Below is a small trained network, with its code and all its weights. Each question gives an input and a class and asks what happens when units are switched off, that is, made to give their printed mean instead of their output.

import numpy as np


def w(rows, s, z=0):
    codes = np.array(rows[::2]) - 128.0
    scale = np.full(codes.shape[1], s)
    scale[-1] = z or s
    return codes * scale


def norm(h):
    return h / np.sqrt((h * h).mean(-1, keepdims=True) + 1e-5)


def f(y):
    return y / 2 * (1 + np.tanh(0.7978845608 * (y + 0.044715 * y**3)))


def log_softmax(a):
    a = a - a.max(-1, keepdims=True)
    return a - np.log(np.exp(a).sum(-1, keepdims=True))


def net(x, mask):
    res = np.array(x, float).reshape(1, 5) / 4 @ E
    u = 0
    for l in range(3):
        y = f(norm(res) @ A[l][:, :-1].T + A[l][:, -1])
        res = res + np.where(mask[u : u + 10], y, B[l][:, -1]) @ B[l][:, :-1]
        u += 10
    return log_softmax(norm(res)[-1] @ U[:, :-1].T + U[:, -1])


A, B = {}, {}
E = w([
[125,161,175,90,111,146,125,205,157,78,105,90],'x0',
[120,162,84,216,166,113,199,167,166,168,88,100],'x1',
[151,124,125,132,134,131,121,135,124,134,121,131],'x2',
[143,133,51,2,162,86,125,147,177,159,115,153],'x3',
[134,126,96,121,125,140,118,167,98,129,134,112],'x4',
],0.0053)
A[0] = w([
[137,137,190,103,129,75,132,197,153,40,81,136,58],'0.n0',
[113,93,167,139,169,120,55,90,147,62,122,106,190],'0.n1',
[170,95,128,130,77,96,121,158,58,107,173,99,227],'0.n2',
[131,60,166,34,90,161,56,82,134,62,185,134,90],'0.n3',
[121,80,112,72,114,127,140,152,148,165,101,177,48],'0.n4',
[175,181,75,39,113,141,185,104,179,153,180,137,89],'0.n5',
[118,119,115,143,130,172,185,124,73,144,102,203,6],'0.n6',
[104,101,110,174,245,56,104,96,56,177,196,166,36],'0.n7',
[111,171,100,176,169,112,254,177,139,207,66,97,153],'0.n8',
[148,122,181,189,109,193,190,98,86,134,120,101,106],'0.n9',
],0.004,0.0016)
B[0] = w([
[223,94,129,108,97,118,170,153,140,143,188,61,165],'0.n0',
[145,203,81,176,167,151,136,138,140,143,82,107,168],'0.n1',
[104,142,162,199,188,110,116,89,145,110,80,139,171],'0.n2',
[78,126,130,146,231,125,122,188,146,254,137,115,241],'0.n3',
[127,155,132,104,121,69,167,139,116,108,127,136,142],'0.n4',
[79,162,121,102,99,101,178,113,102,73,60,153,178],'0.n5',
[123,107,107,102,73,196,144,210,100,64,145,69,119],'0.n6',
[146,121,134,90,41,128,170,163,196,68,163,64,175],'0.n7',
[22,114,157,125,165,119,30,111,168,238,118,93,253],'0.n8',
[98,219,82,93,128,201,123,139,82,82,163,156,198],'0.n9',
],0.0043,0.0039)
A[1] = w([
[216,88,129,98,79,115,72,163,115,36,182,149,2],'1.n0',
[100,7,204,71,138,107,26,110,62,86,158,178,35],'1.n1',
[141,145,170,62,201,147,86,118,75,122,185,191,140],'1.n2',
[137,138,70,67,135,72,106,197,213,193,163,176,150],'1.n3',
[103,58,175,71,101,170,79,82,159,90,177,164,30],'1.n4',
[96,112,169,153,114,127,202,136,190,143,97,115,122],'1.n5',
[162,155,167,107,105,184,210,251,176,100,120,52,31],'1.n6',
[146,31,22,190,92,91,205,77,73,158,200,186,109],'1.n7',
[156,3,80,116,151,138,184,128,40,158,185,53,214],'1.n8',
[115,50,83,131,92,138,162,34,112,195,190,139,30],'1.n9',
],0.0042,0.00091)
B[1] = w([
[58,120,114,173,142,132,135,159,168,133,131,97,114],'1.n0',
[46,118,54,168,219,189,163,228,241,176,104,128,159],'1.n1',
[105,165,89,241,165,135,127,127,147,191,109,77,174],'1.n2',
[115,153,126,191,75,152,112,109,71,97,168,134,253],'1.n3',
[99,102,94,146,150,206,78,199,159,153,125,55,131],'1.n4',
[127,86,83,132,143,149,52,210,145,132,191,122,158],'1.n5',
[148,34,154,99,102,87,76,24,175,100,189,101,181],'1.n6',
[219,90,255,28,70,49,89,81,182,81,184,41,172],'1.n7',
[104,158,229,138,116,59,94,118,180,153,85,148,144],'1.n8',
[173,124,137,114,69,102,52,194,149,116,136,51,167],'1.n9',
],0.0049,0.0044)
A[2] = w([
[104,164,84,50,108,73,119,119,141,106,108,253,7],'2.n0',
[53,127,105,182,175,89,91,119,160,167,35,142,155],'2.n1',
[114,134,104,174,91,119,217,85,164,174,154,111,144],'2.n2',
[105,168,78,67,118,46,167,128,107,71,74,222,102],'2.n3',
[105,144,184,200,82,178,125,101,48,48,112,128,134],'2.n4',
[169,95,207,91,94,146,107,137,193,61,102,44,139],'2.n5',
[115,180,83,29,128,92,172,105,109,100,74,210,6],'2.n6',
[186,45,145,99,145,178,96,164,139,67,162,68,183],'2.n7',
[159,71,157,60,83,96,97,116,164,139,141,82,198],'2.n8',
[118,114,191,175,95,231,193,90,39,94,152,203,85],'2.n9',
],0.0052,0.0013)
B[2] = w([
[209,192,105,224,57,231,178,99,42,82,88,127,178],'2.n0',
[80,144,128,113,249,204,70,209,171,193,185,158,252],'2.n1',
[124,86,181,18,185,160,69,155,171,129,123,66,156],'2.n2',
[212,143,151,184,96,165,240,136,47,28,113,198,175],'2.n3',
[207,113,25,67,97,108,238,146,91,65,77,254,222],'2.n4',
[180,92,152,37,82,56,73,17,102,160,185,112,224],'2.n5',
[178,136,103,230,41,186,223,85,49,33,48,199,170],'2.n6',
[83,131,149,141,133,38,145,105,202,186,132,104,190],'2.n7',
[155,31,208,115,115,72,145,102,66,31,107,129,227],'2.n8',
[167,214,35,104,66,134,197,133,34,71,15,151,193],'2.n9',
],0.0047,0.0046)
U = w([
[18,158,69,204,203,199,54,238,227,233,166,91,252],'0',
[192,186,31,211,29,189,207,135,54,30,45,221,97],'1',
[176,29,222,65,29,2,48,73,206,86,201,47,49],'2',
],0.0053,0.0014)

Each question gives the input, the list of numbers given to net, and the class t.
The units are the neurons (one row each of A and B). Each row of codes is followed by its name. A weight is (code - 128) times the scale printed after its matrix; where a second scale follows, it is the last column's (A, B and U).
mask holds one flag per neuron, layer by layer. A switched-off neuron (its flag False) gives its mean, the last column of its row in B, instead of its output. The means were averaged over made-up inputs and are rounded, as every weight is.
A unit's drop is (log p(t) with every unit on - log p(t) with that unit switched off) / (log p(t) with every unit on - log p(t) with every unit switched off).
The circuit of an input: a set's keep is (log p(t) with only the set's units on - log p(t) with every unit switched off) / (log p(t) with every unit on - log p(t) with every unit switched off). Starting from the 12 units with the biggest drops (on a tie, the unit counted first), units are removed one at a time, each time the one whose removal leaves the highest keep (on an exact tie, the one counted first), for as long as the keep stays at least 0.8.
units of the circuit, in order: the units of the circuit, biggest drop first
unit that matters most: the unit with the biggest drop
k most important neurons: the k neurons with the biggest drops, biggest first
k most important neurons of layer l: the k neurons of layer l with the biggest drops, biggest first
drop when u is switched off: that unit's drop, to one decimal
input [-3,4,-3,-2,0], class 0: unit that matters most -> 0.n8
input [8,4,-4,8,7], class 1: 2 most important neurons of layer 0 -> (0.n5, 0.n7)
input [8,5,-2,-6,7], class 2: 2 most important neurons -> (1.n6, 1.n3)
input [5,2,-4,-4,5], class 2: 2 most important neurons of layer 1 -> (1.n6, 1.n3)
input [-7,6,-8,-6,-3], class 2: units of the circuit, in order -> (1.n7, 2.n2)
input [-8,6,6,2,-6], class 2: 2 most important neurons -> (1.n7, 0.n3)
input [4,-5,-4,6,1], class 1: 2 most important neurons -> (0.n5, 0.n8)
input [-4,0,5,3,-1], class 2: 2 most important neurons -> (1.n7, 0.n9)
input [4,3,-5,2,0], class 2: 2 most important neurons -> (0.n0, 0.n3)
input [-2,1,-3,0,8], class 2: 2 most important neurons -> (0.n3, 0.n1)
input [-4,3,8,0,7], class 2: 2 most important neurons -> (0.n3, 0.n7)
input [1,5,-5,6,7], class 1: 3 most important neurons -> (0.n3, 0.n5, 1.n2)
input [-2,-4,1,5,-3], class 1: 4 most important neurons -> (0.n5, 0.n8, 0.n4, 2.n6)
input [-6,-7,-5,2,-5], class 0: units of the circuit, in order -> (1.n1)
input [-6,5,2,1,3], class 2: 3 most important neurons of layer 0 -> (0.n3, 0.n7, 0.n1)
input [-1,2,-3,-1,3], class 0: drop when 0.n8 is switched off -> 1.9
input [2,-4,-8,6,0], class 1: drop when 0.n5 is switched off -> 0.4
input [-1,2,6,6,5], class 1: drop when 0.n3 is switched off -> 0.0
input [-6,-8,7,5,3], class 0: drop when 1.n1 is switched off -> 0.1
input [-7,-8,2,0,1], class 0: unit that matters most -> 1.n1
